Below is a small trained network, with its code and all its weights. Each question gives an input and a class and asks what happens when units are switched off, that is, made to give their printed mean instead of their output.

import numpy as np


def w(rows, s, z=0):
    codes = np.array(rows[::2]) - 128.0
    scale = np.full(codes.shape[1], s)
    scale[-1] = z or s
    return codes * scale


def f(y):
    return y / 2 * (1 + np.tanh(0.7978845608 * (y + 0.044715 * y**3)))


def log_softmax(a):
    a = a - a.max(-1, keepdims=True)
    return a - np.log(np.exp(a).sum(-1, keepdims=True))


def net(x, mask):
    res = np.array(x, float).reshape(1, 6) / 4 @ E
    y = f(res @ A[0][:, :-1].T + A[0][:, -1])
    res = res + np.where(mask, y, B[0][:, -1]) @ B[0][:, :-1]
    return log_softmax(res[-1] @ U[:, :-1].T + U[:, -1])


A, B = {}, {}
E = w([
[122,130,121,124,126],'x0',
[134,205,7,212,37],'x1',
[124,124,122,124,124],'x2',
[185,1,103,82,8],'x3',
[129,15,34,193,202],'x4',
[14,81,171,143,52],'x5',
],0.0065)
A[0] = w([
[79,68,182,79,130,147],'neuron 1',
[146,177,175,96,98,62],'neuron 2',
[169,98,112,76,92,131],'neuron 3',
[151,95,175,115,180,63],'neuron 4',
[109,157,119,126,165,189],'neuron 5',
[146,151,119,184,85,140],'neuron 6',
[117,150,109,112,146,232],'neuron 7',
[221,73,101,36,85,125],'neuron 8',
[130,178,198,164,210,107],'neuron 9',
[106,86,76,157,189,101],'neuron 10',
[150,159,169,136,98,51],'neuron 11',
[202,79,159,148,79,133],'neuron 12',
[183,149,111,173,111,123],'neuron 13',
[106,74,104,118,133,94],'neuron 14',
[124,173,97,209,68,110],'neuron 15',
[125,93,112,72,60,134],'neuron 16',
[133,7,108,236,224,98],'neuron 17',
[154,161,87,151,98,80],'neuron 18',
[117,142,158,134,177,254],'neuron 19',
[19,85,186,133,48,169],'neuron 20',
[153,197,184,46,28,132],'neuron 21',
[138,174,75,188,78,104],'neuron 22',
[131,55,44,131,115,120],'neuron 23',
[245,158,86,65,175,76],'neuron 24',
[104,159,112,141,174,171],'neuron 25',
[75,142,135,161,138,231],'neuron 26',
[93,129,24,179,112,84],'neuron 27',
[121,78,97,181,165,76],'neuron 28',
[240,152,110,91,155,136],'neuron 29',
[102,120,202,91,171,133],'neuron 30',
[205,114,180,154,162,144],'neuron 31',
],0.011,0.0066)
B[0] = w([
[153,98,124,128,86,201],'neuron 1',
[80,196,182,76,123,157],'neuron 2',
[158,145,136,164,189,174],'neuron 3',
[136,99,186,102,110,160],'neuron 4',
[162,106,91,145,99,189],'neuron 5',
[155,53,172,141,121,173],'neuron 6',
[194,98,110,104,162,204],'neuron 7',
[171,164,130,157,184,224],'neuron 8',
[145,143,154,163,130,219],'neuron 9',
[106,173,150,70,120,184],'neuron 10',
[66,141,163,89,132,129],'neuron 11',
[168,133,134,125,197,181],'neuron 12',
[126,105,145,127,102,164],'neuron 13',
[128,174,135,150,113,146],'neuron 14',
[188,117,186,120,72,201],'neuron 15',
[181,181,139,167,198,188],'neuron 16',
[108,169,148,92,78,254],'neuron 17',
[118,133,198,87,128,156],'neuron 18',
[220,125,93,102,121,240],'neuron 19',
[98,134,85,181,83,235],'neuron 20',
[106,172,78,82,109,245],'neuron 21',
[154,100,176,117,122,200],'neuron 22',
[147,176,85,96,116,206],'neuron 23',
[53,135,136,198,39,211],'neuron 24',
[172,154,114,133,192,189],'neuron 25',
[174,141,50,170,129,206],'neuron 26',
[153,125,167,118,91,201],'neuron 27',
[2,207,154,48,133,164],'neuron 28',
[23,95,40,175,45,216],'neuron 29',
[137,101,140,147,87,202],'neuron 30',
[143,106,129,142,72,178],'neuron 31',
],0.0084,0.0078)
U = w([
[66,250,143,2,91,66],'0',
[173,106,54,118,86,255],'1',
[175,111,67,129,89,233],'2',
[85,88,44,240,41,87],'3',
[215,157,87,152,164,86],'4',
[177,28,236,94,52,66],'5',
[85,87,109,166,185,73],'6',
],0.0089,0.0066)

Each question gives the input, the list of numbers given to net, and the class t.
The units are the neurons (one row each of A and B). Each row of codes is followed by its name. A weight is (code - 128) times the scale printed after its matrix; where a second scale follows, it is the last column's (A, B and U).
mask holds one flag per neuron, in row order. A switched-off neuron (its flag False) gives its mean, the last column of its row in B, instead of its output. The means were averaged over made-up inputs and are rounded, as every weight is.
A unit's drop is (log p(t) with every unit on - log p(t) with that unit switched off) / (log p(t) with every unit on - log p(t) with every unit switched off).
The circuit of an input: a set's keep is (log p(t) with only the set's units on - log p(t) with every unit switched off) / (log p(t) with every unit on - log p(t) with every unit switched off). Starting from the 12 units with the biggest drops (on a tie, the unit counted first), units are removed one at a time, each time the one whose removal leaves the highest keep (on an exact tie, the one counted first), for as long as the keep stays at least 0.8.
units of the circuit, in order: the units of the circuit, biggest drop first
unit that matters most: the unit with the biggest drop
top k neurons: the k neurons with the biggest drops, biggest first
input [1,3,1,6,-2,1], class 4: unit that matters most -> neuron 16
input [-3,2,-5,6,3,-7], class 3: top 2 neurons -> neuron 29; neuron 24
input [-7,6,-6,8,-2,-4], class 4: units of the circuit, in order -> neuron 8; neuron 16
input [7,7,1,6,4,5], class 2: units of the circuit, in order -> neuron 23; neuron 24
input [6,5,7,-8,-6,3], class 4: units of the circuit, in order -> neuron 26; neuron 29; neuron 17
input [6,7,-3,7,5,2], class 4: units of the circuit, in order -> neuron 16; neuron 8; neuron 29
input [3,-7,0,7,-1,-1], class 4: units of the circuit, in order -> neuron 8; neuron 16
input [3,-3,4,3,6,2], class 0: top 2 neurons -> neuron 17; neuron 28
input [0,-2,-3,7,4,6], class 4: top 2 neurons -> neuron 16; neuron 29
input [3,2,-4,-6,1,5], class 4: top 2 neurons -> neuron 29; neuron 24
input [-8,4,-5,-7,8,-4], class 0: top 3 neurons -> neuron 28; neuron 17; neuron 10
input [-5,-1,4,8,-1,-7], class 4: top 2 neurons -> neuron 8; neuron 12
input [2,4,-3,7,-1,6], class 4: top 2 neurons -> neuron 16; neuron 29
input [1,-7,-7,-6,8,2], class 0: units of the circuit, in order -> neuron 17
input [-8,-4,-5,7,8,-6], class 0: units of the circuit, in order -> neuron 17; neuron 28
input [0,-7,-5,0,7,2], class 0: units of the circuit, in order -> neuron 17; neuron 28
input [6,8,-2,-7,-1,2], class 5: units of the circuit, in order -> neuron 15; neuron 22; neuron 6
input [-1,-4,-6,-3,-6,-7], class 3: units of the circuit, in order -> neuron 29; neuron 24
input [8,-3,1,7,-5,8], class 2: top 4 neurons -> neuron 29; neuron 16; neuron 24; neuron 12
input [-1,-7,7,4,-4,8], class 3: units of the circuit, in order -> neuron 20
input [-4,8,0,2,8,4], class 0: top 2 neurons -> neuron 28; neuron 23
input [4,-5,2,5,-1,-8], class 3: units of the circuit, in order -> neuron 29; neuron 24
input [-2,6,0,1,-6,0], class 0: top 2 neurons -> neuron 21; neuron 2
